cols: V P T L M
[149 122 106 126 178] -> <175>
[200 109 108 160 149] -> <153>
[135 120 123 116 158] -> <125>
[120 170 112 101 111] -> <24>
[200 109 107 160 149] -> <133>
tail: [109 107 160] : [149]
tail: [107 160] : [149]
chg <133>: [200 109 106 160 149] : 2, [107]

cols: Q C H W F J E
[153 124 153 108 119 122 123] -> <167>
[117  69  86 164 167 187 127] -> <162>
[121 122 155 109 117 120 124] -> <7>
[157 118 157 106 117 120 123] -> <153>
[148 121 148 111 121 124 126] -> <146>
[117  69  86 164 167  75 127] -> <36>
chg <153>: [156 118 157 106 117 120 123] : 0, [157]
miss <153>: [106 120 157 123 118 157] : [117]
miss <7>: [124 155 117 121 109 122] : [120]

cols: G Y X U R S
[129 128 130 117 128 128] = <114>
[130 117 127 156 132  72] = <107>
[133 133 140 120  75 152] = <7>
[129 129 128 130 118 128] = <125>
[126 128 127 124 157 132] = <36>
rev: [118 130] : <125>
rev: [128 118 130 128 129] : <125>

cols: lediv Kodi geg Fet zifik Nik Dol
[ 81 120 165 123  81 146  78]  <133>
[ 68 141 169 123  81 169  78]  <107>
[ 81 120 165 124  81 146 125]  <125>
tail: [124  81] : [146 125]
tail: [165 124  81 146] : [125]
miss <125>: [ 81 146 125  81 120 165] : [124]

cols: Z K D B A
[149  54  88 110 142] -> <146>
[129  54 142  88 110] -> <7>
[129  53 142  88 154] -> <24>
[151 106 102 118 157] -> <167>
[145 120 101 127 158] -> <114>
[ 96 136 180 148  77] -> <107>
miss <24>: [142 129  53  88] : [154]
asked: [149  54  88 110 142] : <146>
tail: [54 88] : [110 142]
rev: [158 127 101] : <114>
tail: [151 106 102] : [118 157]
tail: [129  54 142  88] : [110]
rev: [110  88 142  54] : <7>

cols: duk Til Lut tam
[108 107 147  78] = <146>
[ 77  63 186  64] = <24>
[ 77 113 162  84] = <36>
col: [147 186] : Lut
col: [108  77] : duk
col: [64 84] : tam
miss <24>: [186  77  63] : [64]
rev: [63 77] : <24>

cols: lami Zere digez bolod riz Pofom zikuv Bonam laga
[141 125 105 130 154  97 161  97  93] = <162>
[142 121 106 127 152  93 156 103 100] = <107>
[139 128 105 130 126  90 123 139 138] = <146>
[118 144 121 142 136 120 155 100 106] = <133>
[118 146 117 145 141 116 161  93 101] = <24>
[139 129 105 133 153  97 161  97  95] = <7>
[119 146 116 145 142 117 161  93 100] = <125>
[148 109 106 119 153  92 155 106  98] = <175>
col: [136 141 153 142] : riz
tail: [139 129] : [105 133 153  97 161  97  95]

cols: bunog Vivod Gaz mimer
[158 114 107 145] : <114>
[135 131 131 136] : <167>
[136 175 184 131] : <175>
[130 132 132 133] : <133>
[130 132 130 134] : <107>
[130 127 125 133] : <146>
[143  84  74 139] : <153>
[129 104  98 138] : <36>
[149 161 166 139] : <24>
[143  73  60 145] : <7>
[147 130 127 141] : <125>
miss <114>: [145 114 107] : [158]
tail: [73 60] : [145]
asked: [130 132 132 133] : <133>

cols: Dap Zulug Pabo kasiz mev pepa zup keku tevok
[159  88  96 104 161  87 154 107 110] : <7>
[140 112 113 120 144 108 143 115 116] : <153>
[ 67  66 112  85 139  76 132 128 139] : <24>
[164  76 112 132 139  66  85  97 100] : <175>
[141  86 111 102 143  83 139 122 127] : <107>
[164  75 112 132 170  72 165  97 100] : <36>
[139  66  93  85 161  86 165  98 100] : <162>
chg <153>: [139 112 113 120 144 108 143 115 116] : 0, [140]
rev: [132  76 139  85 112  66] : <24>
miss <24>: [139  85  67 132 139  76 112 128] : [66]
tail: [120 144 108] : [143 115 116]
tail: [164  76 112 132] : [139  66  85  97 100]
tail: [161  87] : [154 107 110]
col: [115 128  97 122  97  98] : keku

cols: Ruru kalut padu sov
[185 147 117 172] = <24>
[136  67 165 103] = <146>
[191 149 100 160] = <7>
[146 149 124 145] = <133>
[126  89  96 140] = <107>
[138 124 149 108] = <175>
[149 135 125 155] = <36>
asked: [146 149 124 145] : <133>
col: [147  67 149 149  89 124] : kalut
chg <107>: [126  90  96 140] : 1, [89]
miss <133>: [145 146 149] : [124]

cols: maguk bosat sif Feze sunaz nikik rupiv
[152 185 144 142 186 155 143] = <24>
[172 186 185 155 144 142 192] = <133>
[172 185 185 149 199 152 146] = <153>
rev: [155 186 142 144 185] : <24>
col: [144 185] : sif
chg <24>: [152 185 144 142 185 155 143] : 4, [186]
miss <153>: [185 172 185 149 152 146] : [199]
col: [185 185] : sif
tail: [172 186 185] : [155 144 142 192]

cols: nuza Fiv besa paz galir Dapu
[ 71 162 103  94 163 126] : <167>
[124 122 147 111 101 187] : <24>
[ 93 176  82  79 138 122] : <125>
[ 71 162 103  93 155 125] : <162>
[123 126 143 127 104 183] : <146>
[127 115 156 113  93 201] : <133>
[ 85 155 104 105 144 126] : <107>
chg <146>: [122 126 143 127 104 183] : 0, [123]
tail: [ 71 162 103  93] : [155 125]
col: [126 187 122 125 183] : Dapu
miss <146>: [127 143 104 123 183] : [126]
tail: [ 94 163] : [126]
miss <146>: [104 183 127 126 123] : [143]

cols: kis seza bil dife situ lem Zeluz guli telo
[121 132 117 139 181 175 145 126  83]  <146>
[165 167 110 158 141 134 137  81 128]  <162>
[119 157 118 131 146 206 146 113 142]  <114>
[128 167 116 133 134 200 144 169 125]  <175>
[133 159 120 128 114 164 134 114 163]  <7>
[143 163 103 118 112 106 119 180 118]  <36>
[138 135 112 144 173 135 137 130  74]  <125>
[128 156 102 124 156 155 135 170  88]  <153>
[105  85 148 104 106  84 112 169 126]  <24>
tail: [112 169] : [126]
chg <162>: [165 167 110 158 141 134 137  80 128] : 7, [81]
col: [175 134] : lem
chg <114>: [119 158 118 131 146 206 146 113 142] : 1, [157]
chg <146>: [121 132 117 139 181 175 145 127  83] : 7, [126]

cols: Lub Nif Pizal Tefu digan debi
[100 126 132 112 150 124] = <107>
[147 131 111 139 105 116] = <162>
[127 120 154 135 110 169] = <7>
[126 128 149 121 163 140] = <167>
[ 85 127 116 109 139 109] = <146>
[187 134 144 147 144 139] = <175>
[106 120 131 131  88 150] = <114>
col: [126 131 120 128 127 134] : Nif
chg <146>: [ 85 127 117 109 139 109] : 2, [116]

cols: Vimoz goli sazi lidul Bak Pese Kuni kida Vafel virur
[138 128 119 129 139 124 140 117 124 126] -> <175>
[143 126 119 128 141 123 141 118 123 125] -> <107>
[136 129 121 129 137 123 138 159 179 204] -> <7>
[115 155 136 144 121 115 128 129 122 128] -> <114>
[116 156 136 145 122 111 129 129 122 128] -> <133>
[136 129 121 129 137 123 138 119 124 127] -> <162>
[116 153 135 142 122 114 129 127 123 129] -> <24>
[152 125 114 128 147 128 148 111 121 122] -> <153>
[176 122 109 132 161 134 164 100 112 112] -> <36>
[113 155 158 159 106 147 128 132 105  97] -> <146>
[133 131 121 129 135 125 136 119 124 128] -> <125>
[116 153 134 142 122 128 152 109 118 119] -> <167>
col: [161 106 135] : Bak
tail: [116 153 135 142 122] : [114 129 127 123 129]
chg <175>: [138 127 119 129 139 124 140 117 124 126] : 1, [128]
chg <153>: [153 125 114 128 147 128 148 111 121 122] : 0, [152]
chg <24>: [116 153 136 142 122 114 129 127 123 129] : 2, [135]

cols: loto gunud tado veran gebu kep fuzoz diz zat
[122 128 145 120 134 121 165 149 136] -> <125>
[100 131  72 184 106 170 118 109 130] -> <107>
[118 128 145 134 106 170 119 118 130] -> <153>
col: [165 118] : fuzoz
tail: [106 170 118] : [109 130]
rev: [134 120 145 128] : <125>
rev: [130 118 119] : <153>
col: [106 106] : gebu

cols: suru fas vekim mosal sano
[ 95 173 116 120 135] = <107>
[110 176  75 127 157] = <36>
[112 185  87 113 131] = <125>
[112 185  87 178 111] = <153>
[152 109  99 145 149] = <133>
[112 185  87 113 117] = <175>
chg <175>: [112 185  87 113 118] : 4, [117]
asked: [112 185  87 178 111] : <153>
chg <36>: [110 176  75 128 157] : 3, [127]
col: [111 149 117] : sano
chg <133>: [152 108  99 145 149] : 1, [109]

cols: foso nok Nonas nes pul Tugaz gege
[183  65 106 175 180  86 112] -> <114>
[ 67  66 106 175 179 123 194] -> <153>
[ 90  64 123 147 145 123 143] -> <133>
col: [175 147] : nes
miss <114>: [ 65  86 112 183 106 175] : [180]
tail: [175 180] : [ 86 112]
tail: [183  65 106] : [175 180  86 112]
miss <153>: [179 123 194  67 106 175] : [66]
miss <153>: [194 179 106  67  66 123] : [175]
miss <153>: [179 106 123  66  67 194] : [175]

cols: Subid kol dopi rigig Torel fesi
[126 113 151 134 103 184]  <107>
[126 113 112 150 101 192]  <114>
[110 109 151 155 103 188]  <146>
[126 113 151 134  98 194]  <133>
miss <114>: [112 150 101 192 126] : [113]
miss <114>: [150 112 192 126 113] : [101]
col: [184 192] : fesi
chg <107>: [126 113 151 134 104 184] : 4, [103]

cols: Vun bipe nuz Rup Gilu
[138 160 130 118 144] : <125>
[127 105 118 130 124] : <24>
[111 158 188 156  95] : <133>
[131 183 115 111 151] : <162>
[140 145 143 124 140] : <146>
[132 152 105 113 147] : <107>
[135 139 127 124 135] : <153>
[ 81 152 105 113 110] : <7>
[132 152 105 113 109] : <114>
[123 152 108 119 137] : <175>
[131 106 115 123 131] : <167>
col: [118 130 156] : Rup
tail: [130 118] : [144]
chg <133>: [111 158 188 156  96] : 4, [95]

cols: Zaro Sisa rase faki guzos
[144 167 113 106 153] : <133>
[ 77  91 146 164  92] : <7>
[ 84 135 165  90 160] : <24>
[109 128 178  52 189] : <114>
[124 147 164 132 114] : <153>
[123 107 102 178  84] : <162>
[143 126 199  86 191] : <36>
[ 83  92 155 168  99] : <125>
[155 164 134 102 150] : <107>
[ 91 147 164 132 113] : <167>
[ 56 153 138 133 139] : <175>
[126 202  86 191 131] : <146>
tail: [ 91 147 164 132] : [113]
rev: [191  86 199 126] : <36>
chg <133>: [143 167 113 106 153] : 0, [144]
chg <125>: [ 83  92 155 168 100] : 4, [99]
rev: [164 146  91] : <7>
chg <7>: [ 77  91 145 164  92] : 2, [146]

cols: Folon zudo Pived dabo puv pimuz sav dofi
[144 111  99 101 111 104 135 101]  <175>
[144 111  99 101 111 104 135 112]  <146>
[ 87  84 190 140 180 164 144  81]  <167>
[159 150  83 112  90 103 119 143]  <133>
[102 128 158 150 147 148 126 142]  <125>
miss <167>: [ 81 180  84 144 140  87 190] : [164]
tail: [ 84 190 140] : [180 164 144  81]

cols: netev mup Finol Feb popab lene
[139 160 105 136  76 140]  <167>
[ 65  68 172  81 134 126]  <24>
[143 153 117 144  80 179]  <162>
[121 118 130 151 146 161]  <175>
[158 171  99 157  96 162]  <36>
[ 75  59 171  91 170 112]  <146>
[ 75  59 171 180 121 162]  <114>
[118 113 120  97 106  89]  <153>
[ 75  59 171 180 121 137]  <107>
[134 119 133 112 130 132]  <125>
col: [ 81 144 151 157  91 180  97 180 112] : Feb
miss <36>: [162 171 157  99 158] : [96]
miss <125>: [119 130 112 134 132] : [133]

cols: Zar desa Lipu bovo Bavi viri rodi
[118 151 118 125 144 137 110] = <125>
[157 115 171  89 154 157  88] = <153>
[138 128 147 105 146 159  99] = <133>
[140  83 142 112 147 123 143] = <24>
[149 113 145 108 146 147 115] = <7>
[141 114 110 142 134 126 161] = <114>
[110 170 142 109 148 164  75] = <107>
[138 129 124 127 144 129 129] = <162>
[153 157  88 105 151 159  72] = <167>
miss <24>: [112 143 123 147 140  83] : [142]
miss <24>: [147  83 123 112 142 140] : [143]
col: [147 146 134 148 144] : Bavi
rev: [ 88 157 154] : <153>
col: [118 171 147 142 145 110 142 124] : Lipu
tail: [142 109] : [148 164  75]

cols: zem Mol peti mos lilek
[ 59 193  56 144  81] : <107>
[ 59 196  61 144  81] : <153>
[ 86 183  75 145  89] : <7>
[109 149 109 148 113] : <167>
[ 63 178  64 140  92] : <133>
[ 95 184  83 147  90] : <162>
[117 146 115 130 117] : <36>
[ 65 183  61 146  87] : <24>
[ 59 178  63 141  89] : <146>
[ 60 193  56 142  97] : <125>
[117 149 109 137 113] : <114>
[ 99 170  90 137 102] : <175>
miss <125>: [142  56 193  60] : [97]
col: [ 81  89 113  92  90 117  87  89] : lilek
chg <107>: [ 59 193  56 145  81] : 3, [144]
rev: [ 63 178  59] : <146>
miss <167>: [109 148 113 109] : [149]
tail: [ 59 193  56] : [144  81]
col: [149 178 184 146] : Mol

cols: Puvo Muv Mib pid zopit
[111 108 159 158  95] : <167>
[129 114 103  85  96] : <146>
[ 89  99  94 189 132] : <7>
[160 139 110  74 128] : <125>
[123 127 160  93 116] : <24>
[160 139 110  89 129] : <162>
[170 134 113 175 112] : <175>
[ 77 112 150  93 168] : <153>
chg <125>: [161 139 110  74 128] : 0, [160]
chg <153>: [ 77 111 150  93 168] : 1, [112]

cols: meb fek dav mak kurob rek Kapuz Vute livop
[132 103 140 163 107 140 134 182 131] : <153>
[132 103 140 163 128 108  86 166 121] : <125>
[160 100  79 163 107 140 133 163 128] : <162>
[132 103 140 163 107 140 134 131 145] : <146>
[130 144 154  96 138 109 109  88 129] : <24>
chg <125>: [132 103 141 163 128 108  86 166 121] : 2, [140]
chg <162>: [160 100  79 163 107 140 133 162 128] : 7, [163]
asked: [132 103 140 163 128 108  86 166 121] : <125>
rev: [121 166  86 108 128 163] : <125>
rev: [108 128 163 140] : <125>

cols: sesed garif teni megi Des Pezum boba dide Mim
[139 140 141 100 149  97 107 126  88] -> <107>
[150  79  99 149 125 139 154 142 168] -> <146>
[119 127 101 132 113 133 127 120 136] -> <133>
[137 115  96 162 110 145 106 120 137] -> <162>
[119 128 101 132 113  98 160  87 129] -> <7>
tail: [119 127 101 132 113] : [133 127 120 136]
tail: [ 99 149 125] : [139 154 142 168]
tail: [128 101 132] : [113  98 160  87 129]
col: [149 132 162 132] : megi
chg <146>: [150  79  99 148 125 139 154 142 168] : 3, [149]
tail: [162 110 145] : [106 120 137]

cols: vosi lufa Gofe kabe Puno logaz zigo
[ 82 148 114 156  78 158 155] = <125>
[176  82 156 124 162 128 143] = <133>
[163 128 106 103  82  73  64] = <162>
[149  90 167  73 173 111 150] = <153>
[119 188  96 148  91 148 153] = <146>
[176 103 126 142 178 113 173] = <107>
miss <153>: [167  73 173 150 111  90] : [149]
tail: [ 90 167  73 173 111] : [150]
rev: [128 162] : <133>
chg <125>: [ 82 148 114 156  77 158 155] : 4, [78]
chg <133>: [176  82 156 124 162 127 143] : 5, [128]

cols: Pabab zur gozol Dirav
[ 81 153  80 107] = <167>
[141 114 114 150] = <107>
[135 136 155 106] = <133>
[126 109 124  95] = <7>
[114 153  80 107] = <162>
[ 99 136 145 106] = <146>
[153 114 111 179] = <114>
miss <146>: [106 145 136] : [99]
miss <133>: [155 135 106] : [136]
tail: [114 111] : [179]
rev: [109 126] : <7>
col: [126 114  99 153] : Pabab
miss <167>: [ 81 107 153] : [80]

cols: mez Nomif Led gupe
[172 146 184  74]  <133>
[172 106 142  73]  <153>
[172  85 147  68]  <107>
[172 175 105  98]  <175>
chg <133>: [173 146 184  74] : 0, [172]
col: [73 68 98] : gupe
col: [184 142] : Led
rev: [ 98 105] : <175>
rev: [147  85] : <107>
chg <175>: [172 176 105  98] : 1, [175]
rev: [147  85 172] : <107>

cols: fima pag noben Kob lum Tidiv pefur
[ 87  74 130 101  76  61 190] : <125>
[163 172 146  60 103 166 146] : <167>
[ 76 142 146 101 110 159  85] : <36>
[ 67  83  74 185 110 161 161] : <146>
[ 96 166 142 147  93 111  74] : <7>
[ 87 106  76 113 193  62 142] : <133>
[ 95 132 192 195  99 107 190] : <153>
chg <7>: [ 96 166 142 146  93 111  74] : 3, [147]
col: [ 62 107] : Tidiv

cols: vug Setaz neke dumuk tutos nune
[164 118 153 137  79 138] -> <125>
[174  77 118 133 117  94] -> <146>
[153 113 142 138  78 143] -> <162>
[164 118 153 112  79 138] -> <167>
[169 108 139 109  98 144] -> <107>
[182  74  96 114 115  72] -> <36>
tail: [137  79] : [138]
miss <36>: [182  96 115  72  74] : [114]
chg <162>: [153 113 142 138  78 142] : 5, [143]

cols: Sazu fisu kot Tunu ruk Zum molo
[158 122  59 125 150 123 156] : <125>
[158 122 155 137 137 133 140] : <36>
[148 183 154 137 137 133 139] : <107>
chg <36>: [158 121 155 137 137 133 140] : 1, [122]
asked: [158 122  59 125 150 123 156] : <125>
asked: [158 122 155 137 137 133 140] : <36>
tail: [148 183 154 137] : [137 133 139]
chg <36>: [158 122 155 138 137 133 140] : 3, [137]
tail: [155 137 137 133] : [140]

cols: gotov kab bos lukub
[133 134 146 116] = <162>
[133 132 146  80] = <153>
[132 134 101 162] = <7>
[133 132 146 156] = <175>
[133 134 136  80] = <36>
tail: [134 136] : [80]
miss <153>: [ 80 132 146] : [133]
miss <175>: [146 156 132] : [133]
chg <7>: [132 134 101 163] : 3, [162]
col: [146 136] : bos

cols: letuv dukim lepa vele
[131 113 185 166]  <146>
[ 91 161 112 105]  <114>
[103 174  81 103]  <7>
[165 124 162  90]  <107>
[120  92 147 106]  <167>
[ 98  97 167 160]  <125>
col: [185 112] : lepa
tail: [103 174] : [ 81 103]
miss <114>: [161  91 105] : [112]
chg <146>: [131 113 184 166] : 2, [185]
miss <125>: [167 160  97] : [98]

cols: vova kevo zok tes
[130 157 105 134] : <167>
[132 131 162 129] : <107>
[132 131 162 110] : <162>
[130 157 140 125] : <7>
[132 131 130 131] : <24>
rev: [105 157 130] : <167>
col: [105 162 162 140] : zok
col: [132 132] : vova

cols: losid gofi Dunug meno
[133 151 148 136] = <133>
[161 122 175  77] = <7>
[110  80 193  75] = <125>
[161 122 105 154] = <24>
[118 165 117 131] = <114>
[ 95 156 143 121] = <107>
[128 155  67 162] = <153>
chg <114>: [118 165 118 131] : 2, [117]
miss <114>: [165 131 117] : [118]
col: [133 161 110 161 118  95] : losid
miss <114>: [165 131 118] : [117]
asked: [161 122 105 154] : <24>
chg <24>: [161 123 105 154] : 1, [122]

